Below are the code and all the weights of a small trained network. Each question names an input and a target symbol and asks about switching units off, where a switched-off unit gives its printed mean instead of its output.

import numpy as np


def w(rows, s, z=0):
    codes = np.array(rows[::2]) - 128.0
    scale = np.full(codes.shape[1], s)
    scale[-1] = z or s
    return codes * scale


def norm(h):
    return h / np.sqrt((h * h).mean(-1, keepdims=True) + 1e-5)


def f(y):
    return y / 2 * (1 + np.tanh(0.7978845608 * (y + 0.044715 * y**3)))


def softmax(a):
    e = np.exp(a - a.max(-1, keepdims=True))
    return e / e.sum(-1, keepdims=True)


def log_softmax(a):
    a = a - a.max(-1, keepdims=True)
    return a - np.log(np.exp(a).sum(-1, keepdims=True))


def net(x, mask):
    ids = ['ΘΣΩαγηπτφ'.index(c) for c in x.split()]
    T = len(ids)
    res = E[ids] + P[:T]
    q, k, v = (norm(res) @ M[0].T for M in (Q, K, V))
    z = softmax(np.where(np.tri(T) > 0, q @ k.T / 2**0.5, -1e9)) @ v
    res = res + np.where(mask[0], z, O[0][:, -1]) @ O[0][:, :-1]
    y = f(norm(res) @ A[0][:, :-1].T + A[0][:, -1])
    res = res + np.where(mask[1:17], y, B[0][:, -1]) @ B[0][:, :-1]
    return log_softmax(norm(res)[-1] @ U[:, :-1].T + U[:, -1])


Q, K, V, O, A, B = {}, {}, {}, {}, {}, {}
E = w([
[120,138,118,124],'Θ',
[109,118,147,121],'Σ',
[96,135,130,118],'Ω',
[140,94,137,140],'α',
[25,133,3,170],'γ',
[127,126,124,131],'η',
[120,131,126,122],'π',
[121,96,153,132],'τ',
[128,131,123,128],'φ',
],0.023)
P = w([
[174,125,128,82],'0',
[149,58,64,77],'1',
[166,113,80,89],'2',
[129,158,184,177],'3',
[73,13,65,225],'4',
[100,2,59,148],'5',
[66,107,171,148],'6',
[88,108,162,184],'7',
],0.009)
Q[0] = w([
[87,46,190,32],'head 0',
[179,88,31,7],'head 0',
],0.012)
K[0] = w([
[124,237,92,245],'head 0',
[201,251,227,141],'head 0',
],0.011)
V[0] = w([
[7,178,102,86],'head 0',
[93,41,189,99],'head 0',
],0.021)
O[0] = w([
[168,177,199,5,174],'head 0',
[7,92,239,124,249],'head 0',
],0.013)
A[0] = w([
[86,199,80,85,95],'neuron 0',
[146,135,109,121,65],'neuron 1',
[176,141,67,135,2],'neuron 2',
[123,109,134,126,153],'neuron 3',
[131,91,112,99,94],'neuron 4',
[148,91,90,167,84],'neuron 5',
[127,112,127,133,132],'neuron 6',
[96,117,102,162,94],'neuron 7',
[101,156,72,156,84],'neuron 8',
[151,116,138,133,53],'neuron 9',
[85,177,162,137,185],'neuron 10',
[253,78,219,170,68],'neuron 11',
[109,163,119,181,95],'neuron 12',
[144,136,144,146,90],'neuron 13',
[54,159,33,60,55],'neuron 14',
[72,195,92,126,92],'neuron 15',
],0.022,0.005)
B[0] = w([
[103,166,55,122,146],'neuron 0',
[126,105,152,149,121],'neuron 1',
[194,55,188,136,133],'neuron 2',
[141,153,129,119,162],'neuron 3',
[109,156,93,124,134],'neuron 4',
[145,193,114,138,137],'neuron 5',
[132,149,127,123,135],'neuron 6',
[161,126,159,105,159],'neuron 7',
[139,176,139,107,132],'neuron 8',
[103,108,126,124,114],'neuron 9',
[172,160,79,147,255],'neuron 10',
[63,2,117,120,141],'neuron 11',
[148,103,90,128,135],'neuron 12',
[118,113,113,128,116],'neuron 13',
[53,108,57,113,144],'neuron 14',
[56,89,100,100,129],'neuron 15',
],0.039,0.0099)
U = w([
[193,64,109,127,121],'Θ',
[56,182,208,133,163],'Σ',
[164,139,163,21,101],'Ω',
[118,133,91,250,132],'α',
[123,163,80,91,41],'γ',
[177,141,76,143,94],'η',
[64,152,69,153,254],'π',
[86,64,158,160,129],'τ',
[206,120,100,145,63],'φ',
],0.015,0.005)

Each question gives the input, a string of symbols that net reads in full, and the target symbol t.
The units are the heads (2 rows each of Q, K, V and O) and the neurons (one row each of A and B). Each row of codes is followed by its name. A weight is (code - 128) times the scale printed after its matrix; where a second scale follows, it is the last column's (O, A, B and U).
mask holds one flag per unit, heads first, then neurons. A switched-off unit (its flag False) gives its mean, the last column of its rows in O or B, instead of its output. The means were averaged over made-up inputs and are rounded, as every weight is.
A unit's drop is (log p(t) with every unit on - log p(t) with that unit switched off) / (log p(t) with every unit on - log p(t) with every unit switched off).
The circuit of an input: a set's keep is (log p(t) with only the set's units on - log p(t) with every unit switched off) / (log p(t) with every unit on - log p(t) with every unit switched off). Starting from the 12 units with the biggest drops (on a tie, the unit counted first), units are removed one at a time, each time the one whose removal leaves the highest keep (on an exact tie, the one counted first), for as long as the keep stays at least 0.8.
units of the circuit, in order: the units of the circuit, biggest drop first
unit that matters most: the unit with the biggest drop
top k neurons: the k neurons with the biggest drops, biggest first
drop of u: that unit's drop, to one decimal
input Σ Σ π Ω α α Θ η, target α: unit that matters most : neuron 10
input α α Σ Θ Σ Ω, target Θ: units of the circuit, in order : [head 0; neuron 2]
input Σ Σ Θ Σ α Θ, target Σ: top 2 neurons : [neuron 0; neuron 12]
input Σ Σ α Ω Θ, target α: top 2 neurons : [neuron 10; neuron 11]
input Σ Σ Θ φ φ α, target φ: top 2 neurons : [neuron 5; neuron 2]
input α φ Ω Σ η Ω, target Σ: units of the circuit, in order : [head 0; neuron 14]
input π Σ α, target π: top 3 neurons : [neuron 5; neuron 4; neuron 11]
input π Ω Σ, target π: top 2 neurons : [neuron 14; neuron 10]
input π Σ Θ Θ Θ Σ, target Θ: drop of head 0 : 0.8
input Θ Ω α Ω, target Ω: drop of neuron 13 : 0.0
input Ω α Σ π, target α: drop of neuron 10 : 0.1
input φ Σ τ, target φ: drop of head 0 : 0.3
